Here is a tiny trained network, its code and every weight. The questions are about switching its units off for an input and a target symbol, where a switched-off unit gives its printed mean instead of its output.

import numpy as np


def w(rows, s, z=0):
    codes = np.array(rows[::2]) - 128.0
    scale = np.full(codes.shape[1], s)
    scale[-1] = z or s
    return codes * scale


def norm(h):
    return h / np.sqrt((h * h).mean(-1, keepdims=True) + 1e-5)


def f(y):
    return np.maximum(y, 0)


def softmax(a):
    e = np.exp(a - a.max(-1, keepdims=True))
    return e / e.sum(-1, keepdims=True)


def log_softmax(a):
    a = a - a.max(-1, keepdims=True)
    return a - np.log(np.exp(a).sum(-1, keepdims=True))


def net(x, mask):
    ids = ['αβγδηθλμξπστφψω'.index(c) for c in x.split()]
    T = len(ids)
    res = E[ids] + P[:T]
    u = 0
    for l in range(3):
        q, k, v = (norm(res) @ M[l].T for M in (Q, K, V))
        z = softmax(np.where(np.tri(T) > 0, q @ k.T / 2**0.5, -1e9)) @ v
        res = res + np.where(mask[u], z, O[l][:, -1]) @ O[l][:, :-1]
        u += 1
        y = f(norm(res) @ A[l][:, :-1].T + A[l][:, -1])
        res = res + np.where(mask[u : u + 4], y, B[l][:, -1]) @ B[l][:, :-1]
        u += 4
    return log_softmax(norm(res)[-1] @ U[:, :-1].T + U[:, -1])


Q, K, V, O, A, B = {}, {}, {}, {}, {}, {}
E = w([
[140,105,56,251],'α',
[95,64,162,151],'β',
[190,14,162,58],'γ',
[123,81,66,193],'δ',
[210,113,62,167],'η',
[131,80,148,100],'θ',
[87,69,168,169],'λ',
[60,79,181,206],'μ',
[222,26,97,63],'ξ',
[128,85,109,192],'π',
[85,19,138,119],'σ',
[18,249,47,48],'τ',
[115,50,113,197],'φ',
[145,173,221,83],'ψ',
[208,99,15,235],'ω',
],0.012)
P = w([
[202,88,172,208],'0',
[177,61,200,255],'1',
[145,42,178,101],'2',
[123,95,145,184],'3',
[95,47,132,95],'4',
[78,68,133,111],'5',
[47,44,108,105],'6',
[62,52,96,91],'7',
[96,93,103,117],'8',
[136,110,104,111],'9',
[102,162,104,137],'10',
[65,121,76,155],'11',
[78,51,145,210],'12',
],0.0081)
Q[0] = w([
[111,43,61,135],'0.h0',
[216,230,253,105],'0.h0',
],0.0057)
K[0] = w([
[106,148,26,151],'0.h0',
[254,29,150,171],'0.h0',
],0.0078)
V[0] = w([
[2,215,181,141],'0.h0',
[140,167,164,74],'0.h0',
],0.009)
O[0] = w([
[254,245,122,66,2],'0.h0',
[68,172,59,147,51],'0.h0',
],0.0098,0.0064)
A[0] = w([
[103,125,163,147,102],'0.n0',
[138,104,174,151,82],'0.n1',
[32,218,119,10,130],'0.n2',
[136,161,141,102,1],'0.n3',
],0.013,0.0096)
B[0] = w([
[122,65,96,223,214],'0.n0',
[79,144,109,44,251],'0.n1',
[221,121,1,85,177],'0.n2',
[224,164,6,169,128],'0.n3',
],0.0093,0.0025)
Q[1] = w([
[1,121,203,98],'1.h0',
[145,173,86,104],'1.h0',
],0.0093)
K[1] = w([
[144,52,1,169],'1.h0',
[24,141,189,131],'1.h0',
],0.0044)
V[1] = w([
[85,53,228,96],'1.h0',
[19,123,217,254],'1.h0',
],0.0081)
O[1] = w([
[167,159,144,191,254],'1.h0',
[251,171,199,133,230],'1.h0',
],0.014,0.0092)
A[1] = w([
[151,150,4,69,254],'1.n0',
[12,103,142,89,130],'1.n1',
[189,213,28,88,94],'1.n2',
[89,81,63,193,236],'1.n3',
],0.012,0.0061)
B[1] = w([
[151,216,26,213,187],'1.n0',
[142,242,123,163,147],'1.n1',
[112,216,15,254,166],'1.n2',
[6,199,101,150,253],'1.n3',
],0.0088,0.006)
Q[2] = w([
[172,5,63,119],'2.h0',
[155,163,114,254],'2.h0',
],0.0076)
K[2] = w([
[158,220,139,134],'2.h0',
[165,122,3,96],'2.h0',
],0.008)
V[2] = w([
[161,87,133,39],'2.h0',
[93,46,245,62],'2.h0',
],0.012)
O[2] = w([
[104,59,6,196,2],'2.h0',
[229,108,49,220,204],'2.h0',
],0.013,0.0052)
A[2] = w([
[105,84,161,210,129],'2.n0',
[94,61,83,162,120],'2.n1',
[94,158,247,98,254],'2.n2',
[60,237,142,91,185],'2.n3',
],0.014,0.0078)
B[2] = w([
[17,148,171,136,254],'2.n0',
[48,126,49,179,143],'2.n1',
[86,142,48,6,237],'2.n2',
[117,246,36,87,177],'2.n3',
],0.011)
U = w([
[152,137,172,69,72],'α',
[181,143,149,140,30],'β',
[116,85,99,210,236],'γ',
[133,119,172,106,51],'δ',
[79,103,161,91,115],'η',
[146,121,134,158,49],'θ',
[190,151,168,137,101],'λ',
[251,174,154,105,112],'μ',
[71,67,76,190,183],'ξ',
[160,134,177,119,65],'π',
[151,111,124,162,105],'σ',
[121,138,31,65,143],'τ',
[154,121,156,131,41],'φ',
[163,166,20,110,255],'ψ',
[73,104,98,26,166],'ω',
],0.012,0.0083)

Each question gives the input, a string of symbols that net reads in full, and the target symbol t.
The units are the heads (2 rows each of Q, K, V and O) and the neurons (one row each of A and B). Each row of codes is followed by its name. A weight is (code - 128) times the scale printed after its matrix; where a second scale follows, it is the last column's (O, A, B and U).
mask holds one flag per unit, layer by layer, with each layer's heads first. A switched-off unit (its flag False) gives its mean, the last column of its rows in O or B, instead of its output. The means were averaged over made-up inputs and are rounded, as every weight is.
A unit's drop is (log p(t) with every unit on - log p(t) with that unit switched off) / (log p(t) with every unit on - log p(t) with every unit switched off).
The circuit of an input: a set's keep is (log p(t) with only the set's units on - log p(t) with every unit switched off) / (log p(t) with every unit on - log p(t) with every unit switched off). Starting from the 12 units with the biggest drops (on a tie, the unit counted first), units are removed one at a time, each time the one whose removal leaves the highest keep (on an exact tie, the one counted first), for as long as the keep stays at least 0.8.
circuit, biggest first: the units of the circuit, biggest drop first
k most important neurons: the k neurons with the biggest drops, biggest first
top k neurons in layer l: the k neurons of layer l with the biggest drops, biggest first
drop of u: that unit's drop, to one decimal
input τ η ξ μ ξ θ γ ξ μ σ β, target ψ: 2 most important neurons -> 0.n2, 1.n2
input μ γ σ, target γ: circuit, biggest first -> 2.h0, 1.n0, 1.n2
input ξ τ γ, target ψ: 2 most important neurons -> 2.n3, 0.n2
input γ ξ τ η ξ α σ γ β ω λ μ ξ, target ω: circuit, biggest first -> 2.h0
input λ π μ τ μ μ, target ω: circuit, biggest first -> 2.h0, 2.n2
input π σ ξ ξ γ μ γ σ, target γ: 2 most important neurons -> 1.n0, 1.n2
input μ μ β, target μ: circuit, biggest first -> 1.n3, 0.h0
input γ γ γ γ γ η, target γ: 3 most important neurons -> 1.n0, 1.n2, 2.n2
input γ τ π, target ψ: 2 most important neurons -> 1.n0, 1.n2
input γ ψ γ ξ λ γ γ η γ ξ β ω σ, target ω: 2 most important neurons -> 2.n2, 1.n3
input γ ξ π γ γ β γ γ μ ξ μ θ, target μ: circuit, biggest first -> 0.h0, 1.n3
input γ β μ σ, target μ: circuit, biggest first -> 0.h0, 1.h0
input α σ μ λ, target μ: circuit, biggest first -> 1.h0, 0.h0
input ξ τ γ ξ γ, target ψ: circuit, biggest first -> 0.h0
input μ γ γ δ φ σ η ω ξ γ η ξ η, target ξ: 2 most important neurons -> 1.n0, 1.n2
input γ π δ α γ τ μ, target ψ: 2 most important neurons -> 2.n3, 0.n2
input σ ω γ γ τ α ξ μ, target ψ: top 2 neurons in layer 1 -> 1.n0, 1.n2
input μ γ θ, target γ: 2 most important neurons -> 1.n0, 1.n3
input γ ξ γ λ λ μ γ ω λ, target ω: 2 most important neurons -> 2.n2, 0.n0
input λ γ μ μ γ λ γ ξ, target γ: most important neuron -> 2.n2
input γ η ψ γ ξ γ γ σ ξ ω ξ, target ω: 2 most important neurons -> 1.n3, 2.n2
input γ η δ γ ξ γ ξ π θ ξ γ γ ψ, target γ: 3 most important neurons -> 1.n0, 1.n2, 0.n0
input ω ξ ξ π γ ψ ξ ψ, target ξ: 2 most important neurons -> 1.n0, 1.n2
input γ γ σ γ θ γ ξ, target γ: drop of 2.h0 -> 0.5
input γ ξ γ θ, target γ: drop of 2.h0 -> 1.0
input α γ ξ γ γ ξ γ, target ξ: drop of 2.h0 -> 0.3
input γ γ λ π γ μ ω, target μ: drop of 0.n0 -> 0.1
input λ γ ξ σ ω δ γ γ γ φ τ α γ, target ω: top neuron in layer 0 -> 0.n2
input τ μ σ, target ψ: 2 most important neurons -> 2.n3, 1.n0
input λ ξ τ γ ξ ξ μ φ, target ψ: top 2 neurons in layer 2 -> 2.n3, 2.n0
